Below are the code and all the weights of a small trained network. Each question names an input and a target symbol and asks about switching units off, where a switched-off unit gives its printed mean instead of its output.

import numpy as np


def w(rows, s, z=0):
    codes = np.array(rows[::2]) - 128.0
    scale = np.full(codes.shape[1], s)
    scale[-1] = z or s
    return codes * scale


def norm(h):
    return h / np.sqrt((h * h).mean(-1, keepdims=True) + 1e-5)


def f(y):
    return np.maximum(y, 0)


def softmax(a):
    e = np.exp(a - a.max(-1, keepdims=True))
    return e / e.sum(-1, keepdims=True)


def log_softmax(a):
    a = a - a.max(-1, keepdims=True)
    return a - np.log(np.exp(a).sum(-1, keepdims=True))


def net(x, mask):
    ids = ['ΔΞΦΨβγεζθλμπστω'.index(c) for c in x.split()]
    T = len(ids)
    res = E[ids] + P[:T]
    u = 0
    for l in range(3):
        q, k, v = (norm(res) @ M[l].T for M in (Q, K, V))
        z = softmax(np.where(np.tri(T) > 0, q @ k.T / 3**0.5, -1e9)) @ v
        res = res + np.where(mask[u], z, O[l][:, -1]) @ O[l][:, :-1]
        u += 1
        y = f(norm(res) @ A[l][:, :-1].T + A[l][:, -1])
        res = res + np.where(mask[u : u + 4], y, B[l][:, -1]) @ B[l][:, :-1]
        u += 4
    return log_softmax(norm(res)[-1] @ U[:, :-1].T + U[:, -1])


Q, K, V, O, A, B = {}, {}, {}, {}, {}, {}
E = w([
[154,146,149,116],'Δ',
[128,82,167,115],'Ξ',
[168,185,106,91],'Φ',
[120,121,150,106],'Ψ',
[127,99,137,142],'β',
[128,77,146,152],'γ',
[223,30,62,168],'ε',
[85,71,47,118],'ζ',
[172,153,225,136],'θ',
[119,109,181,121],'λ',
[119,116,166,120],'μ',
[95,254,139,200],'π',
[121,88,111,152],'σ',
[127,74,114,153],'τ',
[118,111,169,124],'ω',
],0.0057)
P = w([
[155,7,174,251],'0',
[149,15,175,215],'1',
[142,22,173,161],'2',
[137,26,167,126],'3',
[135,35,160,94],'4',
[131,41,147,59],'5',
[129,42,132,29],'6',
[131,38,131,29],'7',
],0.0013)
Q[0] = w([
[147,247,57,182],'L0H0',
[152,212,134,160],'L0H0',
[167,255,110,185],'L0H0',
],0.006)
K[0] = w([
[11,38,171,177],'L0H0',
[90,20,199,183],'L0H0',
[40,2,215,218],'L0H0',
],0.0049)
V[0] = w([
[106,89,96,94],'L0H0',
[1,98,133,133],'L0H0',
[158,141,163,106],'L0H0',
],0.0044)
O[0] = w([
[153,83,128,237,249],'L0H0',
[4,85,202,184,233],'L0H0',
[161,165,109,111,77],'L0H0',
],0.0033,0.0011)
A[0] = w([
[127,5,35,51,218],'L0N0',
[108,253,105,171,205],'L0N1',
[146,41,27,177,254],'L0N2',
[65,140,168,53,35],'L0N3',
],0.0029,0.00062)
B[0] = w([
[111,156,208,151,253],'L0N0',
[82,176,38,38,140],'L0N1',
[139,215,233,43,234],'L0N2',
[144,107,131,254,145],'L0N3',
],0.0027,0.0029)
Q[1] = w([
[159,108,255,62],'L1H0',
[225,194,164,115],'L1H0',
[63,22,254,52],'L1H0',
],0.0052)
K[1] = w([
[114,168,118,2],'L1H0',
[178,166,183,71],'L1H0',
[50,144,100,74],'L1H0',
],0.0071)
V[1] = w([
[49,138,64,90],'L1H0',
[125,141,166,74],'L1H0',
[91,115,253,202],'L1H0',
],0.0032)
O[1] = w([
[108,51,174,26,103],'L1H0',
[132,92,130,117,134],'L1H0',
[190,134,114,253,255],'L1H0',
],0.0039,0.0032)
A[1] = w([
[141,211,86,154,250],'L1N0',
[253,115,181,143,117],'L1N1',
[100,74,91,115,194],'L1N2',
[169,99,73,162,50],'L1N3',
],0.0048,0.0014)
B[1] = w([
[102,124,140,4,164],'L1N0',
[162,190,72,65,254],'L1N1',
[139,177,218,119,181],'L1N2',
[103,62,68,89,144],'L1N3',
],0.0045,0.0031)
Q[2] = w([
[69,129,62,152],'L2H0',
[160,131,193,135],'L2H0',
[129,159,2,176],'L2H0',
],0.0081)
K[2] = w([
[190,108,162,199],'L2H0',
[6,188,116,104],'L2H0',
[255,115,113,188],'L2H0',
],0.0075)
V[2] = w([
[161,4,147,32],'L2H0',
[183,90,164,91],'L2H0',
[127,70,43,184],'L2H0',
],0.004)
O[2] = w([
[125,55,174,103,84],'L2H0',
[180,4,175,162,173],'L2H0',
[192,118,63,66,254],'L2H0',
],0.0041,0.00058)
A[2] = w([
[97,101,124,212,249],'L2N0',
[74,132,26,109,238],'L2N1',
[115,122,4,154,97],'L2N2',
[51,79,47,87,249],'L2N3',
],0.0043,0.0019)
B[2] = w([
[66,124,152,52,254],'L2N0',
[114,110,249,19,149],'L2N1',
[69,105,85,96,143],'L2N2',
[253,111,186,176,165],'L2N3',
],0.0052,0.0037)
U = w([
[177,171,129,34,167],'Δ',
[189,99,141,133,101],'Ξ',
[133,131,128,110,4],'Φ',
[62,129,65,40,44],'Ψ',
[124,166,50,154,133],'β',
[148,80,89,213,41],'γ',
[204,86,77,136,141],'ε',
[59,53,205,128,232],'ζ',
[194,202,144,153,128],'θ',
[150,194,174,242,32],'λ',
[75,167,85,176,85],'μ',
[51,246,149,110,107],'π',
[42,108,68,97,24],'σ',
[93,49,33,147,85],'τ',
[74,145,104,213,100],'ω',
],0.014,0.0037)

Each question gives the input, a string of symbols that net reads in full, and the target symbol t.
The units are the heads (3 rows each of Q, K, V and O) and the neurons (one row each of A and B). Each row of codes is followed by its name. A weight is (code - 128) times the scale printed after its matrix; where a second scale follows, it is the last column's (O, A, B and U).
mask holds one flag per unit, layer by layer, with each layer's heads first. A switched-off unit (its flag False) gives its mean, the last column of its rows in O or B, instead of its output. The means were averaged over made-up inputs and are rounded, as every weight is.
A unit's drop is (log p(t) with every unit on - log p(t) with that unit switched off) / (log p(t) with every unit on - log p(t) with every unit switched off).
The circuit of an input: a set's keep is (log p(t) with only the set's units on - log p(t) with every unit switched off) / (log p(t) with every unit on - log p(t) with every unit switched off). Starting from the 12 units with the biggest drops (on a tie, the unit counted first), units are removed one at a time, each time the one whose removal leaves the highest keep (on an exact tie, the one counted first), for as long as the keep stays at least 0.8.
circuit, biggest first: the units of the circuit, biggest drop first
most important unit: the unit with the biggest drop
top k neurons: the k neurons with the biggest drops, biggest first
top k neurons in layer l: the k neurons of layer l with the biggest drops, biggest first
input ζ λ ζ ζ π ω λ, target π: circuit, biggest first => [L2H0 L1N0 L0N1]
input τ θ λ, target θ: circuit, biggest first => [L0H0 L2N0 L1H0]
input ε ζ Δ λ, target Δ: top 2 neurons => [L1N1 L2N3]
input Ξ Φ ω π ε, target Δ: most important unit => L0H0
input Ψ λ λ, target λ: circuit, biggest first => [L1H0 L2H0]
input ζ ζ Ξ ζ π τ, target π: circuit, biggest first => [L2H0 L1N0 L0N1 L0N2]
input ζ Ξ λ π ω, target π: circuit, biggest first => [L2H0 L1N0]
input β λ τ γ, target γ: circuit, biggest first => [L1H0 L2H0 L1N2 L1N3]
input π β Φ ζ, target Δ: top 2 neurons in layer 0 => [L0N2 L0N0]
input λ γ θ τ γ τ, target θ: circuit, biggest first => [L0H0 L0N0 L1H0]
input ω τ ω, target ω: top 2 neurons in layer 2 => [L2N3 L2N1]
input σ σ Ψ, target Ψ: top 2 neurons in layer 1 => [L1N2 L1N3]
input Ψ θ γ, target θ: circuit, biggest first => [L0H0 L1H0]
input ζ λ Φ Δ ζ θ σ, target Δ: most important unit => L0H0
input λ ζ ε μ θ τ Ψ λ, target θ: circuit, biggest first => [L0H0 L2N0 L1H0 L0N3]
input σ ε μ, target ε: top 2 neurons => [L2N0 L0N2]
input σ Ψ ζ λ ε Ξ Ψ, target ε: top 2 neurons in layer 1 => [L1N2 L1N1]
input λ ζ ω τ ε ζ σ Ψ, target ζ: top 2 neurons => [L0N2 L1N2]
input ε Ψ λ, target ε: top 2 neurons => [L0N2 L0N0]
input Δ π β, target π: circuit, biggest first => [L2H0]
input ω μ τ, target τ: top 3 neurons => [L1N2 L2N2 L1N3]
input γ ζ θ σ, target θ: top 2 neurons in layer 0 => [L0N2 L0N0]
input τ λ Ψ ω τ γ λ, target λ: top 2 neurons in layer 1 => [L1N1 L1N0]
input ζ ε Ψ τ, target ε: top 2 neurons => [L1N1 L0N2]
